Here is a tiny trained network, its code and every weight. The questions are about switching its units off for an input and a target symbol, where a switched-off unit gives its printed mean instead of its output.

import numpy as np


def w(rows, s, z=0):
    codes = np.array(rows[::2]) - 128.0
    scale = np.full(codes.shape[1], s)
    scale[-1] = z or s
    return codes * scale


def f(y):
    return y / 2 * (1 + np.tanh(0.7978845608 * (y + 0.044715 * y**3)))


def softmax(a):
    e = np.exp(a - a.max(-1, keepdims=True))
    return e / e.sum(-1, keepdims=True)


def log_softmax(a):
    a = a - a.max(-1, keepdims=True)
    return a - np.log(np.exp(a).sum(-1, keepdims=True))


def net(x, mask):
    ids = ['Σαδηθτ'.index(c) for c in x.split()]
    T = len(ids)
    res = E[ids] + P[:T]
    u = 0
    for l in range(2):
        r = res
        for j in range(3):
            rows = slice(4 * j, 4 * j + 4)
            q, k, v = (r @ M[l][rows].T for M in (Q, K, V))
            z = softmax(np.where(np.tri(T) > 0, q @ k.T / 4**0.5, -1e9)) @ v
            o = O[l][rows]
            res = res + np.where(mask[u + j], z, o[:, -1]) @ o[:, :-1]
        u += 3
        y = f(res @ A[l][:, :-1].T + A[l][:, -1])
        res = res + np.where(mask[u : u + 4], y, B[l][:, -1]) @ B[l][:, :-1]
        u += 4
    return log_softmax(res[-1] @ U[:, :-1].T + U[:, -1])


Q, K, V, O, A, B = {}, {}, {}, {}, {}, {}
E = w([
[43,77,76],'Σ',
[176,2,82],'α',
[118,127,118],'δ',
[176,194,88],'η',
[115,128,151],'θ',
[192,139,79],'τ',
],0.029)
P = w([
[182,181,223],'0',
[97,165,171],'1',
[126,140,204],'2',
[123,103,213],'3',
[149,86,222],'4',
[162,84,255],'5',
],0.0019)
Q[0] = w([
[120,143,125],'L0H1',
[4,152,77],'L0H1',
[92,143,137],'L0H1',
[146,27,133],'L0H1',
[114,83,157],'L0H2',
[185,229,237],'L0H2',
[105,206,83],'L0H2',
[22,108,36],'L0H2',
[154,135,142],'L0H3',
[161,117,102],'L0H3',
[48,174,143],'L0H3',
[26,255,104],'L0H3',
],0.022)
K[0] = w([
[122,139,135],'L0H1',
[124,127,231],'L0H1',
[72,144,140],'L0H1',
[174,49,106],'L0H1',
[96,159,178],'L0H2',
[165,24,163],'L0H2',
[119,77,47],'L0H2',
[24,170,63],'L0H2',
[127,140,158],'L0H3',
[140,170,85],'L0H3',
[88,38,163],'L0H3',
[37,4,129],'L0H3',
],0.023)
V[0] = w([
[141,68,113],'L0H1',
[148,116,143],'L0H1',
[191,2,140],'L0H1',
[225,27,188],'L0H1',
[134,124,144],'L0H2',
[130,136,161],'L0H2',
[100,189,133],'L0H2',
[154,62,102],'L0H2',
[98,142,140],'L0H3',
[175,144,107],'L0H3',
[52,125,162],'L0H3',
[147,126,116],'L0H3',
],0.0048)
O[0] = w([
[94,88,53,199],'L0H1',
[145,134,135,134],'L0H1',
[109,62,2,253],'L0H1',
[180,107,75,204],'L0H1',
[126,122,111,111],'L0H2',
[128,137,108,75],'L0H2',
[140,201,143,55],'L0H2',
[115,49,127,235],'L0H2',
[120,150,112,108],'L0H3',
[123,85,114,120],'L0H3',
[120,203,122,116],'L0H3',
[137,109,137,139],'L0H3',
],0.0053,0.0034)
A[0] = w([
[80,72,215,100],'L0N1',
[192,211,83,247],'L0N2',
[65,35,167,114],'L0N3',
[73,249,216,37],'L0N4',
],0.013,0.0014)
B[0] = w([
[181,61,153,156],'L0N1',
[6,109,120,218],'L0N2',
[112,125,166,253],'L0N3',
[212,119,129,178],'L0N4',
],0.016,0.011)
Q[1] = w([
[118,174,146],'L1H1',
[89,206,219],'L1H1',
[195,129,84],'L1H1',
[226,177,141],'L1H1',
[108,131,141],'L1H2',
[126,151,157],'L1H2',
[121,88,82],'L1H2',
[152,102,85],'L1H2',
[134,169,168],'L1H3',
[151,154,44],'L1H3',
[142,1,100],'L1H3',
[127,68,50],'L1H3',
],0.02)
K[1] = w([
[85,119,120],'L1H1',
[46,105,47],'L1H1',
[147,186,188],'L1H1',
[124,222,158],'L1H1',
[166,116,150],'L1H2',
[120,147,138],'L1H2',
[160,88,120],'L1H2',
[91,122,93],'L1H2',
[134,193,159],'L1H3',
[99,194,69],'L1H3',
[138,2,65],'L1H3',
[113,47,65],'L1H3',
],0.017)
V[1] = w([
[207,172,187],'L1H1',
[171,154,137],'L1H1',
[40,181,110],'L1H1',
[80,239,160],'L1H1',
[140,104,96],'L1H2',
[73,201,237],'L1H2',
[135,178,153],'L1H2',
[148,20,32],'L1H2',
[168,94,68],'L1H3',
[16,190,213],'L1H3',
[113,62,2],'L1H3',
[23,100,52],'L1H3',
],0.0046)
O[1] = w([
[181,132,28,64],'L1H1',
[138,131,72,94],'L1H1',
[125,208,129,99],'L1H1',
[176,240,40,31],'L1H1',
[155,140,142,155],'L1H2',
[45,101,79,48],'L1H2',
[73,88,138,72],'L1H2',
[241,194,144,248],'L1H2',
[80,160,95,157],'L1H3',
[187,15,204,94],'L1H3',
[2,141,69,220],'L1H3',
[28,61,116,207],'L1H3',
],0.0055,0.012)
A[1] = w([
[163,49,125,207],'L1N1',
[62,180,229,3],'L1N2',
[68,242,250,169],'L1N3',
[52,113,168,40],'L1N4',
],0.011,0.0053)
B[1] = w([
[170,139,197,208],'L1N1',
[249,94,120,208],'L1N2',
[76,216,109,201],'L1N3',
[186,131,33,249],'L1N4',
],0.014,0.017)
U = w([
[126,109,93,36],'Σ',
[53,113,183,152],'α',
[2,204,203,250],'δ',
[95,228,117,135],'η',
[127,228,186,89],'θ',
[8,104,111,131],'τ',
],0.009,0.016)

Each question gives the input, a string of symbols that net reads in full, and the target symbol t.
The units are the heads (4 rows each of Q, K, V and O) and the neurons (one row each of A and B). Each row of codes is followed by its name. A weight is (code - 128) times the scale printed after its matrix; where a second scale follows, it is the last column's (O, A, B and U).
mask holds one flag per unit, layer by layer, with each layer's heads first. A switched-off unit (its flag False) gives its mean, the last column of its rows in O or B, instead of its output. The means were averaged over made-up inputs and are rounded, as every weight is.
A unit's drop is (log p(t) with every unit on - log p(t) with that unit switched off) / (log p(t) with every unit on - log p(t) with every unit switched off).
The circuit of an input: a set's keep is (log p(t) with only the set's units on - log p(t) with every unit switched off) / (log p(t) with every unit on - log p(t) with every unit switched off). Starting from the 12 units with the biggest drops (on a tie, the unit counted first), units are removed one at a time, each time the one whose removal leaves the highest keep (on an exact tie, the one counted first), for as long as the keep stays at least 0.8.
units of the circuit, in order: the units of the circuit, biggest drop first
k most important neurons: the k neurons with the biggest drops, biggest first
which heads matter: for each layer, one digit per head in row order, 1 if its drop is at least 0.15 and else 0, layers parted by /
drop when u is switched off: that unit's drop, to one decimal
input δ τ τ, target τ: which heads matter => 000 / 000
input θ η δ, target δ: units of the circuit, in order => (L1N4, L1N2, L0N2)
input δ α η η δ, target η: units of the circuit, in order => (L0H1, L1H3, L1N4)
input η η Σ Σ, target Σ: which heads matter => 000 / 010
input η α η θ τ η, target Σ: units of the circuit, in order => (L0N2, L1N4, L1N2)
input τ α δ Σ Σ θ, target Σ: units of the circuit, in order => (L1N4, L1H1, L1N2)
input Σ α θ η, target Σ: which heads matter => 100 / 101
input α τ τ τ τ, target δ: 3 most important neurons => (L1N4, L1N2, L0N4)
input Σ θ Σ θ, target θ: which heads matter => 101 / 001
input η Σ δ, target δ: units of the circuit, in order => (L0N2, L1N4, L1N2)
input α η Σ η δ Σ, target η: 2 most important neurons => (L1N3, L0N2)
input α δ Σ, target η: 3 most important neurons => (L1N3, L0N2, L1N4)
input α τ η Σ θ, target Σ: 2 most important neurons => (L0N4, L0N3)
input α Σ τ, target δ: which heads matter => 010 / 111
input η Σ α, target α: most important neuron => (L0N2)
input Σ δ Σ η Σ θ, target θ: drop when L0N4 is switched off => 0.8
input η Σ α Σ δ δ, target η: drop when L0N3 is switched off => 0.4
input η Σ Σ α, target α: drop when L1N1 is switched off => 0.2
input Σ δ δ Σ τ, target τ: drop when L0H3 is switched off => 0.0
